Below are the code and all the weights of a small trained network. Each question names an input and a class and asks about switching units off, where a switched-off unit gives its printed mean instead of its output.

import numpy as np


def w(rows, s, z=0):
    codes = np.array(rows[::2]) - 128.0
    scale = np.full(codes.shape[1], s)
    scale[-1] = z or s
    return codes * scale


def norm(h):
    return h / np.sqrt((h * h).mean(-1, keepdims=True) + 1e-5)


def f(y):
    return y / 2 * (1 + np.tanh(0.7978845608 * (y + 0.044715 * y**3)))


def log_softmax(a):
    a = a - a.max(-1, keepdims=True)
    return a - np.log(np.exp(a).sum(-1, keepdims=True))


def net(x, mask):
    res = np.array(x, float).reshape(1, 3) / 4 @ E
    u = 0
    for l in range(2):
        y = f(norm(res) @ A[l][:, :-1].T + A[l][:, -1])
        res = res + np.where(mask[u : u + 9], y, B[l][:, -1]) @ B[l][:, :-1]
        u += 9
    return log_softmax(norm(res)[-1] @ U[:, :-1].T + U[:, -1])


A, B = {}, {}
E = w([
[95,208,5,120,127,146,152,173,219,168,142],'x0',
[140,151,179,207,81,172,206,87,179,187,195],'x1',
[112,26,187,27,183,141,151,124,136,2,163],'x2',
],0.00069)
A[0] = w([
[114,118,73,86,199,29,24,210,141,143,60,75],'L0N0',
[189,112,151,79,157,47,29,179,6,63,34,97],'L0N1',
[215,95,227,184,102,99,156,73,72,160,130,117],'L0N2',
[118,90,169,171,133,136,112,49,124,110,73,45],'L0N3',
[160,166,52,120,142,114,79,159,60,154,46,20],'L0N4',
[179,56,225,135,169,93,89,84,73,60,147,81],'L0N5',
[130,95,214,181,80,210,210,29,172,138,213,139],'L0N6',
[155,151,113,112,134,68,82,157,120,179,48,2],'L0N7',
[151,225,107,224,72,135,130,125,151,216,132,136],'L0N8',
],0.0017,0.00086)
B[0] = w([
[169,104,202,157,96,144,157,94,121,130,169,166],'L0N0',
[27,122,196,166,94,115,113,72,99,181,85,202],'L0N1',
[129,96,125,88,131,124,138,209,134,98,124,199],'L0N2',
[143,156,137,190,168,133,137,189,70,149,119,123],'L0N3',
[139,195,154,202,102,88,64,96,112,123,197,140],'L0N4',
[156,214,68,139,192,94,120,216,142,162,67,189],'L0N5',
[137,131,191,88,100,56,79,154,92,46,186,231],'L0N6',
[127,173,156,249,137,115,35,118,77,134,182,120],'L0N7',
[102,64,142,80,201,168,121,99,128,134,72,251],'L0N8',
],0.0018,0.0016)
A[1] = w([
[195,91,156,194,140,80,66,159,3,162,36,112],'L1N0',
[201,188,53,179,152,173,98,122,169,210,176,95],'L1N1',
[151,192,111,181,85,84,189,208,91,114,153,5],'L1N2',
[62,124,120,87,187,79,31,137,93,118,153,186],'L1N3',
[198,104,143,133,179,116,154,171,109,83,159,52],'L1N4',
[86,6,200,110,140,180,125,91,110,149,51,157],'L1N5',
[239,80,189,134,139,165,182,180,134,174,169,96],'L1N6',
[173,112,77,98,192,159,166,188,173,85,124,136],'L1N7',
[66,125,82,150,165,181,139,104,160,208,9,78],'L1N8',
],0.0021,0.0011)
B[1] = w([
[115,125,80,47,125,162,183,92,227,98,183,250],'L1N0',
[93,79,209,39,185,105,199,208,102,108,42,167],'L1N1',
[84,110,185,133,192,76,90,84,50,45,112,88],'L1N2',
[169,122,220,165,137,114,146,131,119,166,143,191],'L1N3',
[91,141,187,176,84,98,71,99,117,111,162,127],'L1N4',
[105,179,77,109,187,111,171,215,121,164,57,214],'L1N5',
[167,81,68,193,99,153,28,117,69,130,97,147],'L1N6',
[158,150,106,162,41,176,121,46,147,190,172,155],'L1N7',
[125,114,211,81,169,23,91,146,65,6,148,181],'L1N8',
],0.0019,0.0017)
U = w([
[121,156,30,231,137,138,119,87,50,57,115,8],'0',
[110,153,1,235,155,128,119,77,33,24,124,2],'1',
[216,67,223,165,50,103,69,177,81,13,224,160],'2',
[53,147,170,28,247,66,198,198,126,142,10,181],'3',
[184,63,45,224,107,195,83,165,45,186,67,98],'4',
[148,114,12,81,56,224,187,83,231,140,197,158],'5',
[57,209,185,233,109,61,38,8,71,194,122,131],'6',
],0.0052,0.0049)

Each question gives the input, the list of numbers given to net, and the class t.
The units are the neurons (one row each of A and B). Each row of codes is followed by its name. A weight is (code - 128) times the scale printed after its matrix; where a second scale follows, it is the last column's (A, B and U).
mask holds one flag per neuron, layer by layer. A switched-off neuron (its flag False) gives its mean, the last column of its row in B, instead of its output. The means were averaged over made-up inputs and are rounded, as every weight is.
A unit's drop is (log p(t) with every unit on - log p(t) with that unit switched off) / (log p(t) with every unit on - log p(t) with every unit switched off).
The circuit of an input: a set's keep is (log p(t) with only the set's units on - log p(t) with every unit switched off) / (log p(t) with every unit on - log p(t) with every unit switched off). Starting from the 12 units with the biggest drops (on a tie, the unit counted first), units are removed one at a time, each time the one whose removal leaves the highest keep (on an exact tie, the one counted first), for as long as the keep stays at least 0.8.
circuit, biggest first: the units of the circuit, biggest drop first
unit that matters most: the unit with the biggest drop
k most important neurons: the k neurons with the biggest drops, biggest first
k most important neurons of layer l: the k neurons of layer l with the biggest drops, biggest first
input [-3,-3,-1], class 6: circuit, biggest first -> [L0N1]
input [-6,4,-7], class 5: circuit, biggest first -> [L1N0, L0N2]
input [2,8,1], class 2: 3 most important neurons -> [L0N6, L1N0, L0N1]
input [-7,1,-6], class 3: 4 most important neurons -> [L1N7, L1N0, L1N5, L0N8]
input [-4,8,-7], class 4: 2 most important neurons -> [L1N6, L0N8]
input [-3,4,-5], class 4: circuit, biggest first -> [L0N1, L1N6]
input [-4,2,-3], class 5: 2 most important neurons -> [L1N0, L1N8]
input [-5,-8,-2], class 6: 2 most important neurons of layer 0 -> [L0N1, L0N4]
input [7,8,-8], class 3: 3 most important neurons of layer 1 -> [L1N1, L1N8, L1N0]
input [2,-4,-4], class 6: 2 most important neurons -> [L0N4, L0N7]
input [-8,3,-6], class 5: 4 most important neurons of layer 1 -> [L1N0, L1N1, L1N8, L1N6]
input [1,8,-6], class 3: circuit, biggest first -> [L1N1, L0N8]
input [7,3,-5], class 3: 2 most important neurons -> [L1N1, L1N8]
input [-2,-4,-4], class 6: unit that matters most -> L0N4
input [0,1,3], class 2: 4 most important neurons -> [L0N8, L1N0, L0N6, L1N4]
input [-7,4,-6], class 5: 3 most important neurons of layer 1 -> [L1N0, L1N1, L1N8]
input [5,-7,1], class 6: 4 most important neurons -> [L0N8, L0N4, L0N5, L1N0]
input [1,-6,-7], class 6: 3 most important neurons -> [L0N4, L0N7, L0N5]
input [7,6,-2], class 3: 3 most important neurons -> [L1N1, L1N8, L1N0]
input [0,1,0], class 2: 3 most important neurons -> [L0N6, L0N1, L1N0]
input [-4,-6,-3], class 6: unit that matters most -> L0N1
input [-7,-7,-7], class 6: 3 most important neurons -> [L0N4, L0N7, L0N1]
input [-5,2,-5], class 5: 2 most important neurons of layer 1 -> [L1N0, L1N1]
